In the rows, zero is written as 128.
Known rows:
rikol: [113  92 127 180 133 130 118 108 139  95 153  77 142 138 139 104 130 117
 162 147  94 171 121 139 124  89 133 120 128 121 128 130 166]
mikle: [132  91 135 105 124 136 144 111  71 184 122 111 121 142 128 112 126 115
 137 127 107 114 133 116 128 144 118 125 128 117 143 140  91]
gegru: [ 75 167 166 129 133 123 141 153 117 142  95 123 118 131 123 133 115 129
 149 109  86 142 116 145 139 130 133 138 107 132 146 134 124]
dratrom: [150 148  97 120 116 133 113 137 138 114 147 133 146 124 126 122 146 124
 111 142 169 129 136 138 131 131 131 119 145 132 128 125 136]
lizok: [ 75 172 176 147 100 133  80 112 150  97 109 165 169 123 136 139 123 113
 118 147 111 160 114 150 138  91 134 129 128 134 137 139 118]
tatir: [ 89 127 137 140 133 122 103 112 124 119 126 140 132 126 140 127 122 116
 147 152  88 124 129 114 137 139 134 111 159 151 122 106 140]
gragi: [161 173 112 141 120 127 155 154 151 107 124 127  77 118 128 141 134 140
 129 118 108 108 132 120 103 151 104 132 125 125 126  92 134]
groka: [122 142 123 172 100 120 111  85 150 133 116 138 124 135 140 152 152 107
 127 143 104 126 147  70 105 103 110 118 177 139 119 129 112]
memuk: [124 117 127 169 143 123 144 125 109 124 145  42 127 125 132 102 142 107
 164 146 127 118 119 158 117 136 155 106 137 118 130 133 179]
stirebru: [113 106 118 169 127 119 143 107  88 144 146  65 159 142 121 105 138 106
 159 137 124 159 132 129 127  66 121 124 136 114 139 161 141]
misol: [ 78 178 159 143 117 126 122 131 118 135  96 143 142 138 121 136 134 119
 137 127 122 130 119 146 140 107 136 133 124 134 148 160 124]
fusok: [130 105 160  87 144 109 118 115 106 130  99 142 172 129 126 130 127 105
  98  82 158 164 138  89 137 100 147 144 124 158 117 211 129]
stukek: [152 126 120 111 138 131 137 155 154 110 139 144 115 112 132 125 112 135
 129 124 116 122 122 131 128 150 124 132 114 136 124 100 147]
redrefin: [133  75 122 102 105 146 100  89 105 147 141 116 143 155 134 111 145 112
 116 147 120 131 141 111 130 134 129 116 144 128 141 146 114]
rodo: [101 117 149 167 147 120 119 130 141 117 115 140 102 112 138 127 120 113
 154 155  91 108 116 123 128 180 150 106 155 149 123 104 148]
guteges: [ 97 161 143 114 126 126  92 126 124 133 107 117 155 147 126 128 154 116
 111 125 140 152 127 136 133 117 153 121 135 143 136 172 140]
tetruflal: [144 126 109 211 121 122 138 109 128 128 135  52 126 146 133 119 171 114
 152 136 128 126 133 120  98  91 127 116 152 109 129 151 159]
bribak: [ 89 165 159 121 129 124 115 136 127 140 102 128 141 134 128 130 136 122
 127 120 112 147 120 136 132 125 149 128 123 136 138 152 131]

Facts:
memuk: kleklal pade; stetir e
brobak: kleklal flipal; stetir a
skaplugim: kleklal femus; stetir a
pibral: kleklal mepom; stetir a
kotriso: stetir d
redrefin: kleklal groso; stetir f
nobe: stetir a
mamabis: stetir a
flitaga: stetir a
misol: kleklal lezil; stetir b
lizok: kleklal tavadin; stetir b
vabrim: kleklal sare; stetir a
fuli: kleklal lizok; stetir b
flovon: kleklal floplilim; stetir d
dobus: kleklal sava; stetir c
drisko: kleklal vabam; stetir b
skebri: stetir a
beklu: kleklal skebri; stetir a
kloskos: kleklal stukek; stetir a
rali: kleklal mamabis; stetir c
lezil: kleklal trigos; stetir a
gubra: stetir e
trigos: kleklal zevel; stetir a
bofli: stetir a
granul: kleklal studastis; stetir a
nibrim: kleklal duplos; stetir a
rikol: kleklal kotriso; stetir e
vuplu: kleklal tasel; stetir b
rotin: kleklal nobe; stetir a
stemis: kleklal bofli; stetir f
flaso: kleklal brusil; stetir d
veske: kleklal flitaga; stetir b
plaveflel: kleklal fledrin; stetir c
gragi: stetir a
togratram: kleklal rodo; stetir b
flebo: kleklal gragi; stetir c
fuvil: kleklal dudek; stetir a
drestim: kleklal flebo; stetir a
stostos: kleklal flaso; stetir c
vode: kleklal bresagror; stetir f
femus: stetir a
padu: stetir e
pade: kleklal rali; stetir a
fusok: kleklal plaveflel; stetir b
mikle: kleklal gegru; stetir f
meklofor: kleklal togratram; stetir a
flaflum: stetir a
droflos: kleklal trobras; stetir c
gube: kleklal biplok; stetir c
stukek: stetir a
bipo: kleklal memuk; stetir e
mepom: kleklal brepel; stetir e
bresagror: kleklal mikle; stetir a
groka: kleklal ludru; stetir d
duplos: kleklal tatir; stetir b
brifi: kleklal vuplu; stetir c
kastur: kleklal gube; stetir a
brigrom: kleklal granul; stetir b
batir: stetir f
dudek: stetir c
flipal: stetir a
plesu: stetir a
bribak: stetir b
ludru: stetir a
brepel: kleklal seplas; stetir a
seplas: kleklal zanun; stetir a
musa: kleklal velam; stetir b
sava: kleklal misol; stetir a
tila: kleklal drestim; stetir c
brusil: stetir c
drustul: kleklal fuvil; stetir a
floplilim: kleklal tragrak; stetir a
fledrin: kleklal zesta; stetir c
trobras: kleklal davo; stetir c
velam: kleklal brabar; stetir a
skoflus: kleklal rikol; stetir b
studastis: kleklal stemis; stetir a
tavadin: stetir a
stigril: stetir c
mozen: kleklal vode; stetir f
groso: kleklal skoflus; stetir d
gegru: stetir b
stirebru: kleklal mozen; stetir e
vabam: kleklal rotin; stetir a
dratrom: kleklal meklofor; stetir a
zanun: kleklal zaflun; stetir f
tetruflal: kleklal tila; stetir e
guteges: kleklal kastur; stetir b
bepo: kleklal batir; stetir b
davo: kleklal gubra; stetir a
zesta: stetir b
zevel: kleklal beklu; stetir a
tasel: stetir a
biplok: kleklal kloskos; stetir d
zaflun: kleklal flaflum; stetir a
tatir: kleklal stigril; stetir d
tragrak: kleklal nibrim; stetir f
brabar: kleklal brifi; stetir a
sare: stetir b
rodo: stetir d
mili: kleklal fliren; stetir a
klalok: kleklal stostos; stetir a
fliren: kleklal klalok; stetir f

Rows:
No name comes twice in this set of rows, the named rows included.
[164 170 101 144 115 128 141 144 141 112 130 126  94 126 126 143 148 144
 121 121 133 108 136 122 106 140 103 131 135 118 124 112 127] | drestim
[150  56 129  92 136 135 139 104  93 163 124 103 108 144 136 109 131 120
 123 109  98 116 139  96 125 161 128 128 132 127 135 146 115] | stemis
[125 103 182 106 166 110 140 129 131 111  89 145 133 115 132 140  98 114
 114  76 112 157 126  95 132 133 140 150 106 156 114 179 133] | zesta
[ 92 111 122 130 120 123  94  99 118 124 129 130 153 136 136 122 139 100
 134 154 123 142 133 106 134 125 132 107 172 150 125 117 140] | flovon
[158 119 114 102 142 125 151 157 138 118 131 130 104 122 129 125 110 148
 136 102 110 141 133 119 128 143 114 140 113 135 124 107 136] | bofli
[148 104 102 101 138 135 104 143 135  93 143 141 134 134 122 110 125 146
 125 131 133 152 132 127 139 137 126 127 117 140 128 109 151] | klalok
[143 163 117 114 137 131 149 161 132 117 135 106  98 109 126 122 123 139
 141 128 128 100 125 160 126 180 133 122 124 122 129  88 154] | mamabis
[144 158 107 111 126 131 138 154 123 127 143 107 123 119 124 121 138 131
 125 135 145 110 129 157 127 156 127 118 129 128 128 102 150] | pade
[112 104 125 128 150 130 148 129 133 158 141  71 101 139 131 136 131 140
 124 138 164  74 108 167 124 178 174 115 126 111 125 113 131] | rali
[107 108 162 111 169 111 195 130 100 186 125  78 105 102 133 141  90 115
 128 102 175  79 104 159 132 171 171 129 118 111 115 134 106] | dudek
[140  56 128  91 135 146 106 107 112 148 135 111 124 150 134  99 134 125
 129 136 103 121 134 112 132 165 137 117 124 135 140 139 131] | fliren
[165 156 118 157 110 129 140 131 168  86 125 152  91 114 142 151 120 138
 122 116  91 141 136  99  98 115  79 142 124 123 115  95 115] | ludru
[149 122  97 116 118 137 108 137 151  96 136 137 114 142 128 132 133 156
 125 118 105 156 139 106 124 100  90 138 120 129 131 107 124] | davo

The same nodes again, as new rows of numbers:
Known rows:
sava: [128 141 142 148 136 119 153 127 150 142 124 149 115 119 138 135 126 132
 132 131 119 131 113 133 123 121 128 151 119 124 109 110]
dobus: [158 174 133  91 158 118 146 134 126 136 112 156 115 124 147 125 152 130
 113  96 153 116 137 151 107 142 126 149 136 166 140 147]
misol: [141 126 145  94 149 108 130 113 132 127 115 130 130 139 130 121 140 121
 122 120 123 138 154 128 121 124 124 145 130 132 110 115]
groso: [145 138  94 122 124 118 133 119 125 126 124 118 121 114 115 126 130 124
 144 109 129 121 120 133 129 135 129 115 125 134 129 125]
skoflus: [136 136 129 106 130 123 119 104 125 149 132 118 116 130 119 151 141 113
 135 125 113 131 127 137 131 139 124 132 108 133  98 128]
davo: [140 152 139 179 133  61 114 128 149 178  89  99  93 172 121 119 108 134
 138 108  97 124 103 138 107 115 112 188 120 129 115 141]
trobras: [156 155 127 137 142  76  96 126 139 179  79  94  94 172 103  96 134 133
 125  87 123 116 134 132 108 121 108 184 131 156 132 136]
gube: [133 140 120 108 134 135  98 128 121 121 126 114 127 130 124 129 141 127
 113 114 134 128 137 126 131 133 128 119 130 149 140 144]
zanun: [116 133 110 135 114 142 106 149 116 125 122 116 131 142 113 134 132 134
 121 106 137 114 130 135 127 139 150 101 140 129 144 140]
seplas: [120 124 128 169 116 135 110 138 126 120 139 116 125 154 123 162 124 132
 138 145 117 125 111 131 132 134 126 118 126 118 125 155]
brepel: [129 124 110 148 117 130 110 154 131 103 138 109 130 130 119 137 115 141
 125 139 139 131 119 116 119 137 126 110 137 137 146 153]
padu: [111 114 109 141 129 132 152 140 126 137 130 130 135 154 141 113 128 139
 140 123 141 128 137 141 134  99 130 127 131 118 132 114]
groka: [158 176  70 112 140  81 136 131 115 153 129  95 105 125 117 135 116 150
 177  95 139 116 126 163 111 143 121 124 124 161 124 163]
vuplu: [131 131 142 109 139 134 107 115 134 134 132 129 121 121 132 155 144 129
 106 131 108 133 128 128 147 133 129 134 126 134 113 121]
mamabis: [106 114 158 157 133 169 103 139 152 113 120 140 141 108 119 146 128 145
  92 162 111 156 124 102 162 115 152 147 130 107 117  77]
vabam: [112 107 130 131 111 122 151 124 126 111 142 136 135 154 141 125 109 131
 143 141 128 126 129 127 113 113 113 124 127 117 128 151]
zevel: [137 137 137 153 137 116 132 148 140 127 117 135 121 105 122 113 117 127
 127 125 123 130 108 119 112 129 129 158 127 128 137 110]
bofli: [103  86 115 137 115 134 128 126 139 110 135  96 148 106 100 128 105 143
 137 162 108 145 133 114 150 128 139 113 120 104 118  99]

Rows:
No name comes twice in this set of rows, the named rows included.
[165 183 120 114 156  59 110 129 125 178  92 116  82 168 124 117 131 141
 127  73 142 123 126 154  84 126 109 186 141 168 135 159] | droflos

Now the same nodes, written a new way:
Known rows:
lezil: [201 100 164 110 131 126 121 136 164 142 158 133 116 141 137 103 123 132
 113 156 166 204 136 162 136 147 153  92  86  89 153 193 135  98 170 189
 173 130 159 146 152 123 135 125 139 158 145  84]
seplas: [138 169 157 151 150 132 164 121 112  96 105 122 108 134 113 135 104 130
  48 101 144 150 132 120 146 146 108 157 138 156 193 226 170 140  68 202
  47  88 122 104  82 168 133 135 120 165 112 111]
fliren: [137 122 172 124 141 134 136 115 112 163 106 126 155 115 127 166  97 115
 156 132  88 145 101 111 153  94 139 121 191 105  81 103 151 130 115  95
  73 105 134 220 121 143 126 109 177 101 153 120]
duplos: [132 115 125 110  91 125 163 119  87 120 103 111 159  76  88 114  52 179
 129 110 120 133 114 167 112 117 116 108  58 171 102  68  53 106 112  79
 127 128 112 118 195 162 161 138  98 176 143 164]
vabam: [150 120 145 117 148 133 122 128 132 116 113 126 122 121 137 133 109 104
 112 128 137 116 125 136 114 130 137 141 135 131 143 168 124 120 132 149
 140 116 146 127 127 119 131 122 114 126 133 125]
skoflus: [139 124 133 120  97 124 136 133 115 111 132 119 124  64 135 147 143 175
 117 115 107 140 136 136 138 118 128 126 111 129 143  84 107 136 120  72
 125 120 122 134 137 144 139 124 124 107 141 128]
droflos: [120 133 109 133 139 123 122 134 110 157 134 113 110 175 111 127 156 139
 125 131  87 131 135 118 110 111 150 105 116 131 127 103 128 103 114 123
 151  99 108 126  92 138 113 120 147 146 133 134]
guteges: [142 117 119 125  97 122 140 142 114 102 144 106 126  68 144 145 152 176
 111 124 114 139 136 132 140 122 122 125 111 119 132  77 117 136 108  76
 119 113 128 125 145 139 134 120 105 111 137 132]
mepom: [ 73 167 149 160  95 123 199 124 118 148 146 125 119 124 131 115 111 167
  94 100 122 139 141 133 179 107 143 133 158 147 159 159 143 129  87 172
  60  92 100 116 108 126 110 134 107 155 127 110]
brobak: [141 121 139 117 147 134 117 127 136 115 117 129 124 131 131 127 110 103
 116 130 145 120 125 129 119 139 125 140 135 128 137 165 125 125 136 148
 136 128 141 123 128 118 133 125 119 127 128 129]
femus: [116 121 119 118 141 135  97 124 147 112 129 140 135 160 114 117 119  96
 131 137 170 124 126 107 128 162  95 142 140 121 122 154 131 144 143 141
 125 161 131 113 128 113 137 133 131 122 114 142]
gube: [140 105  62 147 146 113 141 170  97 117 166  54 107 158 165 141 197 133
 102 158  90 100 137 105 103 105 141 114 134  94  93  70 170 101  70 125
 142  45 143 101 113 107  86  95  65 128 125 148]
mili: [144 116 153 109 144 141 112 125 129 125 107 128 124 129 128 143 103 103
 109 132 137 130 122 128 117 129 133 140 158 130 137 166 120 125 130 144
 132 117 147 150 124 116 137 113 125 115 138 130]
dratrom: [148 121 143 117 148 133 121 128 132 116 114 127 122 124 134 131 108 104
 112 129 139 118 126 135 116 132 133 139 134 131 141 168 123 121 135 149
 140 119 144 125 126 118 132 123 115 127 132 126]
kotriso: [ 97 151  82 159  91 138 126 121 133 143 125 154 146 152 129 132 172 132
 160 146 138 143 129 132 110 137 114 125 139 147 101  82 158 171 124 153
 123 182 134 137 153 134 130 144 138 119  94 127]
gegru: [102 117 107 128  91 122 112 129 150 108 139 145 138 104 119 127 163 158
 151 122 122 149 142 114 148 154  93 138 117 124 140  68 112 150 138  46
 108 178 101 112 137 142 141 144 138 116 123 139]
fusok: [138 124 132 121  96 124 136 132 117 111 135 120 125  70 130 142 142 178
 117 116 112 146 136 135 141 123 124 123 107 129 142  86 107 137 120  75
 121 125 119 132 139 147 141 126 127 114 140 128]
lizok: [133 125 129 121  94 124 133 132 119 111 137 123 128  76 127 140 142 177
 119 118 117 148 136 132 143 127 119 124 107 127 139  83 109 139 122  74
 120 131 118 130 140 146 141 128 129 113 137 130]

Rows:
No name comes twice in this set of rows, the named rows included.
[114 137 119 149 145 113 134 119 136 134 142 139 162 143 123 113 125 112
 189 131 132 115 109 101 164 134  95 124 128  94  72  96 170 144 134 100
  76 159 114 135 131 144 116 147 166 130 116 125] | batir
[113 133 121 126 141 134 107 122 143 108 127 139 132 163 108 117 117 102
 117 131 171 132 127 104 135 166  88 146 140 126 134 168 143 148 127 153
 104 154 126 108 117 125 137 136 133 131 110 138] | flaflum
[193 103 159 111 133 128 118 135 160 137 153 132 117 140 135 105 121 128
 114 152 163 193 134 157 135 146 148  99  92  94 150 189 135 102 165 184
 168 130 155 144 148 123 134 126 136 155 142  91] | zevel
[127 117 122 117 137 134  97 126 154 118 139 142 134 165 113 110 122 102
 132 143 175 142 127 114 132 165  98 132 129 111 124 160 134 138 151 148
 132 164 134 117 133 115 138 134 136 129 116 134] | skebri
[119 144  97 151  92 137 163 115 100 153  91 136 159 127 116 124 101 140
 153 135 120 132 114 176  82 109 137 110  98 185  88  83 114 131 111 165
 137 151 138 138 192 149 141 145 104 170 110 140] | tatir
[ 74 136 136 139  93 123 168 130 133 159 154 130 129 122 143 111 119 148
 138 118 123 117 136 137 162 102 154 125 160 130 125 120 116 121 130 136
 116 118 112 128 136  94 109 128 107 125 136 123] | rikol
[146 113 140 110 146 134 139 119 112 122  91 120 144 126 108 114  47 105
 120 123 143 108 110 157  96 126 130 130 101 160 115 156  86  98 128 151
 143 120 140 117 164 129 145 130  96 169 135 150] | floplilim
[147 124  57 173 103 125 168 162 105 106 143  82 131 102 204 159 203 134
 118 165 113 109 131 144  93 103 142 131 150 120  84  64 192 147  70 166
 126  88 180 123 175 108  99 111  39 109 102 126] | biplok
[121 114 105 122 142 132 103 134 143 101 139 124 135 157 129 119 131  95
 126 146 172 115 126 104 127 161  92 145 145 110 113 145 143 143 129 142
 122 148 141 105 134 104 129 127 108 116 111 146] | stukek
[111 125 110 121  89 125 116 129 130 109 148 132 138 102 112 130 150 172
 134 124 139 151 136 113 151 148  92 125 111 119 125  74 114 156 127  68
 109 161 109 121 140 143 145 135 140 110 125 141] | bribak
[179 109 155 113 139 130 121 133 149 130 138 130 118 131 138 116 117 120
 112 143 152 165 132 150 127 139 146 113 107 107 150 182 130 107 154 171
 159 124 152 138 141 121 133 124 129 144 140 103] | sava
[ 50 137 119 141  87 125 152 126 144 157 165 141 139 150 125  99 123 144
 151 125 148 124 136 120 171 125 125 125 160 123 111 112 122 137 136 133
 104 151 103 118 137  91 113 136 120 127 124 134] | padu

